Below are the code and all the weights of a small trained network. Each question names an input and a target symbol and asks about switching units off, where a switched-off unit gives its printed mean instead of its output.

import numpy as np


def w(rows, s, z=0):
    codes = np.array(rows[::2]) - 128.0
    scale = np.full(codes.shape[1], s)
    scale[-1] = z or s
    return codes * scale


def f(y):
    return np.maximum(y, 0)


def softmax(a):
    e = np.exp(a - a.max(-1, keepdims=True))
    return e / e.sum(-1, keepdims=True)


def log_softmax(a):
    a = a - a.max(-1, keepdims=True)
    return a - np.log(np.exp(a).sum(-1, keepdims=True))


def net(x, mask):
    ids = ['ΔΘΞΠαβγεζημστφψω'.index(c) for c in x.split()]
    T = len(ids)
    res = E[ids] + P[:T]
    q, k, v = (res @ M[0].T for M in (Q, K, V))
    z = softmax(np.where(np.tri(T) > 0, q @ k.T / 2**0.5, -1e9)) @ v
    res = res + np.where(mask[0], z, O[0][:, -1]) @ O[0][:, :-1]
    y = f(res @ A[0][:, :-1].T + A[0][:, -1])
    res = res + np.where(mask[1:17], y, B[0][:, -1]) @ B[0][:, :-1]
    return log_softmax(res[-1] @ U[:, :-1].T + U[:, -1])


Q, K, V, O, A, B = {}, {}, {}, {}, {}, {}
E = w([
[174,137,168],'Δ',
[164,149,185],'Θ',
[189,171,122],'Ξ',
[132,150,100],'Π',
[69,169,134],'α',
[88,138,200],'β',
[152,180,87],'γ',
[116,179,103],'ε',
[79,160,136],'ζ',
[90,117,252],'η',
[85,141,189],'μ',
[81,189,103],'σ',
[98,157,158],'τ',
[85,167,139],'φ',
[86,161,138],'ψ',
[82,154,148],'ω',
],0.016)
P = w([
[55,244,254],'0',
[140,71,148],'1',
[114,235,143],'2',
[141,48,128],'3',
[151,187,190],'4',
[129,30,91],'5',
[178,167,174],'6',
[127,32,113],'7',
[163,189,121],'8',
[84,104,69],'9',
[206,195,97],'10',
],0.0085)
Q[0] = w([
[206,99,251],'head 0',
[226,51,177],'head 0',
],0.003)
K[0] = w([
[235,3,156],'head 0',
[129,100,152],'head 0',
],0.003)
V[0] = w([
[162,2,56],'head 0',
[36,178,92],'head 0',
],0.0077)
O[0] = w([
[175,241,3,2],'head 0',
[10,196,134,100],'head 0',
],0.0053,0.0074)
A[0] = w([
[235,100,132,159],'neuron 0',
[60,43,151,72],'neuron 1',
[113,45,184,59],'neuron 2',
[4,115,50,25],'neuron 3',
[60,65,225,119],'neuron 4',
[137,236,73,200],'neuron 5',
[164,200,40,137],'neuron 6',
[61,255,155,171],'neuron 7',
[238,155,166,248],'neuron 8',
[220,54,109,155],'neuron 9',
[253,137,71,184],'neuron 10',
[214,113,135,163],'neuron 11',
[135,193,10,2],'neuron 12',
[108,110,40,100],'neuron 13',
[124,150,186,75],'neuron 14',
[73,106,203,108],'neuron 15',
],0.0083,0.0049)
B[0] = w([
[117,203,140,195],'neuron 0',
[159,80,36,157],'neuron 1',
[183,121,58,177],'neuron 2',
[121,129,68,131],'neuron 3',
[183,118,63,233],'neuron 4',
[172,60,195,146],'neuron 5',
[176,56,187,135],'neuron 6',
[210,38,254,175],'neuron 7',
[85,172,170,255],'neuron 8',
[114,168,154,182],'neuron 9',
[13,109,161,175],'neuron 10',
[113,157,158,188],'neuron 11',
[178,173,205,129],'neuron 12',
[78,198,224,129],'neuron 13',
[118,190,136,163],'neuron 14',
[157,74,122,198],'neuron 15',
],0.0082,0.0092)
U = w([
[225,115,211,248],'Δ',
[254,247,133,227],'Θ',
[61,247,177,88],'Ξ',
[85,145,47,74],'Π',
[71,82,81,22],'α',
[112,54,51,125],'β',
[17,134,79,120],'γ',
[61,94,81,41],'ε',
[40,32,84,65],'ζ',
[221,120,59,2],'η',
[159,96,55,37],'μ',
[82,63,93,78],'σ',
[159,151,48,60],'τ',
[106,95,84,3],'φ',
[78,78,90,3],'ψ',
[126,105,45,39],'ω',
],0.0072,0.0051)

Each question gives the input, a string of symbols that net reads in full, and the target symbol t.
The units are the heads (2 rows each of Q, K, V and O) and the neurons (one row each of A and B). Each row of codes is followed by its name. A weight is (code - 128) times the scale printed after its matrix; where a second scale follows, it is the last column's (O, A, B and U).
mask holds one flag per unit, heads first, then neurons. A switched-off unit (its flag False) gives its mean, the last column of its rows in O or B, instead of its output. The means were averaged over made-up inputs and are rounded, as every weight is.
A unit's drop is (log p(t) with every unit on - log p(t) with that unit switched off) / (log p(t) with every unit on - log p(t) with every unit switched off).
The circuit of an input: a set's keep is (log p(t) with only the set's units on - log p(t) with every unit switched off) / (log p(t) with every unit on - log p(t) with every unit switched off). Starting from the 12 units with the biggest drops (on a tie, the unit counted first), units are removed one at a time, each time the one whose removal leaves the highest keep (on an exact tie, the one counted first), for as long as the keep stays at least 0.8.
circuit, biggest first: the units of the circuit, biggest drop first
drop when u is switched off: that unit's drop, to one decimal
input Δ Ξ ε, target Δ: circuit, biggest first	neuron 7; neuron 5
input Θ β ω, target Δ: circuit, biggest first	neuron 7
input Δ Δ Δ Θ Θ β γ φ σ ζ α, target Δ: circuit, biggest first	neuron 7; neuron 5; head 0
input Θ β γ, target Δ: circuit, biggest first	neuron 7; neuron 5
input Δ μ Δ τ σ, target Δ: circuit, biggest first	neuron 7; neuron 5
input α Δ Π, target Δ: circuit, biggest first	neuron 7; neuron 5; head 0
input σ γ Ξ, target Δ: circuit, biggest first	neuron 7; neuron 5; head 0
input Δ Δ Ξ Δ Δ μ β β η Ξ γ, target Δ: circuit, biggest first	neuron 5; neuron 6
input σ Θ Θ Δ Θ β Δ Δ Δ Θ φ, target Δ: circuit, biggest first	neuron 7; neuron 5; neuron 0
input Δ Δ ω, target Δ: drop when neuron 7 is switched off	0.7
input Δ Ξ ψ, target Δ: drop when neuron 7 is switched off	0.6
input ζ ω τ, target Δ: drop when neuron 7 is switched off	0.8
input τ Δ μ, target Δ: drop when neuron 7 is switched off	0.8
input Δ β ζ, target Δ: circuit, biggest first	neuron 7
